Below are the code and all the weights of a small trained network. Each question names an input and a target symbol and asks about switching units off, where a switched-off unit gives its printed mean instead of its output.

import numpy as np


def w(rows, s, z=0):
    codes = np.array(rows[::2]) - 128.0
    scale = np.full(codes.shape[1], s)
    scale[-1] = z or s
    return codes * scale


def f(y):
    return y / 2 * (1 + np.tanh(0.7978845608 * (y + 0.044715 * y**3)))


def softmax(a):
    e = np.exp(a - a.max(-1, keepdims=True))
    return e / e.sum(-1, keepdims=True)


def log_softmax(a):
    a = a - a.max(-1, keepdims=True)
    return a - np.log(np.exp(a).sum(-1, keepdims=True))


def net(x, mask):
    ids = ['Παβημστ'.index(c) for c in x.split()]
    T = len(ids)
    res = E[ids] + P[:T]
    u = 0
    for l in range(2):
        q, k, v = (res @ M[l].T for M in (Q, K, V))
        z = softmax(np.where(np.tri(T) > 0, q @ k.T / 3**0.5, -1e9)) @ v
        res = res + np.where(mask[u], z, O[l][:, -1]) @ O[l][:, :-1]
        u += 1
        y = f(res @ A[l][:, :-1].T + A[l][:, -1])
        res = res + np.where(mask[u : u + 8], y, B[l][:, -1]) @ B[l][:, :-1]
        u += 8
    return log_softmax(res[-1] @ U[:, :-1].T + U[:, -1])


Q, K, V, O, A, B = {}, {}, {}, {}, {}, {}
E = w([
[130,151,94,95,151],'Π',
[145,244,151,91,180],'α',
[38,39,79,109,110],'β',
[41,105,137,156,132],'η',
[163,83,9,58,137],'μ',
[176,183,141,98,135],'σ',
[98,122,167,34,121],'τ',
],0.011)
P = w([
[135,176,124,189,123],'0',
[114,154,124,91,59],'1',
[125,125,152,128,166],'2',
[74,146,106,97,69],'3',
[119,116,154,124,174],'4',
[52,149,97,103,74],'5',
[112,100,158,113,177],'6',
[44,130,91,102,69],'7',
[194,148,77,251,164],'8',
[107,144,65,151,47],'9',
[142,88,143,128,188],'10',
[96,100,69,120,28],'11',
[126,77,125,124,207],'12',
[113,107,102,74,54],'13',
],0.012)
Q[0] = w([
[193,99,187,153,241],'L0H1',
[34,196,99,81,254],'L0H1',
[85,182,17,33,76],'L0H1',
],0.0059)
K[0] = w([
[111,95,136,129,193],'L0H1',
[21,154,12,101,202],'L0H1',
[61,255,36,159,78],'L0H1',
],0.0066)
V[0] = w([
[109,118,75,125,137],'L0H1',
[65,168,72,94,149],'L0H1',
[146,84,193,203,255],'L0H1',
],0.0092)
O[0] = w([
[173,98,113,138,137,142],'L0H1',
[208,128,81,181,114,253],'L0H1',
[1,136,79,149,222,7],'L0H1',
],0.0073,0.0047)
A[0] = w([
[153,65,191,38,196,146],'L0N1',
[155,54,194,139,252,136],'L0N2',
[100,160,229,185,56,108],'L0N3',
[103,117,52,81,21,254],'L0N4',
[77,76,93,100,54,155],'L0N5',
[157,106,89,82,20,43],'L0N6',
[97,91,198,68,172,57],'L0N7',
[107,100,193,174,132,110],'L0N8',
],0.011,0.0037)
B[0] = w([
[164,149,91,155,161,155],'L0N1',
[165,156,91,214,82,161],'L0N2',
[199,198,79,118,53,142],'L0N3',
[234,188,149,71,51,254],'L0N4',
[162,99,137,171,131,177],'L0N5',
[7,146,98,179,180,214],'L0N6',
[100,180,72,89,196,126],'L0N7',
[112,137,155,188,63,121],'L0N8',
],0.013,0.0093)
Q[1] = w([
[38,124,155,98,87],'L1H1',
[252,219,153,45,75],'L1H1',
[98,151,68,154,79],'L1H1',
],0.02)
K[1] = w([
[144,180,196,110,203],'L1H1',
[217,142,62,252,153],'L1H1',
[107,103,145,129,175],'L1H1',
],0.02)
V[1] = w([
[114,109,212,224,116],'L1H1',
[86,54,3,56,122],'L1H1',
[140,244,149,116,233],'L1H1',
],0.012)
O[1] = w([
[160,110,197,69,183,91],'L1H1',
[92,230,175,99,76,2],'L1H1',
[67,101,8,103,184,191],'L1H1',
],0.012,0.0087)
A[1] = w([
[61,107,151,186,136,243],'L1N1',
[85,82,89,150,161,94],'L1N2',
[117,191,143,98,36,62],'L1N3',
[163,121,136,166,171,125],'L1N4',
[181,117,142,70,76,254],'L1N5',
[174,61,101,24,138,140],'L1N6',
[190,117,185,61,96,112],'L1N7',
[10,150,98,176,79,31],'L1N8',
],0.013,0.0058)
B[1] = w([
[182,88,135,106,188,151],'L1N1',
[97,155,142,59,63,234],'L1N2',
[139,35,90,88,109,215],'L1N3',
[97,123,151,77,143,194],'L1N4',
[45,212,191,120,251,249],'L1N5',
[116,67,183,207,104,248],'L1N6',
[174,137,53,119,28,216],'L1N7',
[177,161,207,201,201,186],'L1N8',
],0.015,0.013)
U = w([
[51,153,89,77,199,58],'Π',
[175,85,150,167,62,122],'α',
[222,134,95,89,101,48],'β',
[146,232,243,152,66,153],'η',
[255,42,214,82,179,234],'μ',
[18,210,144,221,191,4],'σ',
[238,174,18,211,138,208],'τ',
],0.0045,0.0023)

Each question gives the input, a string of symbols that net reads in full, and the target symbol t.
The units are the heads (3 rows each of Q, K, V and O) and the neurons (one row each of A and B). Each row of codes is followed by its name. A weight is (code - 128) times the scale printed after its matrix; where a second scale follows, it is the last column's (O, A, B and U).
mask holds one flag per unit, layer by layer, with each layer's heads first. A switched-off unit (its flag False) gives its mean, the last column of its rows in O or B, instead of its output. The means were averaged over made-up inputs and are rounded, as every weight is.
A unit's drop is (log p(t) with every unit on - log p(t) with that unit switched off) / (log p(t) with every unit on - log p(t) with every unit switched off).
The circuit of an input: a set's keep is (log p(t) with only the set's units on - log p(t) with every unit switched off) / (log p(t) with every unit on - log p(t) with every unit switched off). Starting from the 12 units with the biggest drops (on a tie, the unit counted first), units are removed one at a time, each time the one whose removal leaves the highest keep (on an exact tie, the one counted first), for as long as the keep stays at least 0.8.
units of the circuit, in order: the units of the circuit, biggest drop first
most important unit: the unit with the biggest drop
top k neurons: the k neurons with the biggest drops, biggest first
k most important neurons of layer l: the k neurons of layer l with the biggest drops, biggest first
input α μ τ α α Π, target α: top 4 neurons -> L1N6, L1N5, L0N4, L0N6
input α μ α η μ β Π σ α α, target α: units of the circuit, in order -> L1H1, L1N6, L1N2
input τ α σ η, target σ: 4 most important neurons of layer 0 -> L0N4, L0N1, L0N2, L0N3
input τ η α η α τ τ α τ σ μ μ Π τ, target Π: most important unit -> L0N2
input τ α Π β η μ α α α η τ α α σ, target α: top 4 neurons -> L0N6, L1N5, L1N6, L0N4
input α η μ β α η τ τ α τ σ Π σ η, target σ: top 4 neurons -> L0N1, L0N4, L0N2, L1N5
input τ α τ α Π σ μ α, target μ: top 4 neurons -> L1N3, L1N8, L1N7, L0N1
input α η α α σ η α η, target α: top 2 neurons -> L0N2, L1N6
input η α τ μ τ Π α η τ η α α β α, target β: units of the circuit, in order -> L1N3, L1N7, L0N5, L1H1
input η σ μ, target τ: units of the circuit, in order -> L0N1, L1H1, L1N2
input η α α, target μ: top 4 neurons -> L0N6, L1N5, L0N8, L1N2
input η α α η τ α μ σ α τ σ σ, target σ: 2 most important neurons of layer 1 -> L1N7, L1N3
input τ μ α α Π η, target Π: 4 most important neurons of layer 1 -> L1N5, L1N3, L1N6, L1N8
input μ τ Π α α, target τ: most important unit -> L1N5
input α α α σ σ μ σ, target τ: top 3 neurons -> L0N4, L1N5, L0N6
input α η α μ η Π α σ η β τ α η σ, target η: top 2 neurons -> L1N5, L0N4
input η α τ η η η, target η: top 4 neurons -> L1N5, L0N4, L1N7, L0N8
input α μ η Π η α β α, target β: top 4 neurons -> L1N3, L1N7, L0N5, L0N1
input α η τ Π, target τ: 3 most important neurons of layer 1 -> L1N5, L1N8, L1N4
input α α τ μ β β α, target η: units of the circuit, in order -> L0N4, L1H1, L1N3, L0N5
input μ η α σ Π τ η α τ μ τ η, target τ: most important unit -> L0N6
input Π Π α η μ α η σ Π η, target Π: top 4 neurons -> L0N4, L1N5, L1N3, L1N6
input τ Π η τ σ α α σ α β τ σ, target τ: top 3 neurons -> L0N6, L0N1, L0N2
input μ α η τ α η η η, target η: top 4 neurons -> L1N5, L0N2, L0N4, L1N7
input α μ μ τ η, target μ: 3 most important neurons of layer 1 -> L1N5, L1N7, L1N1
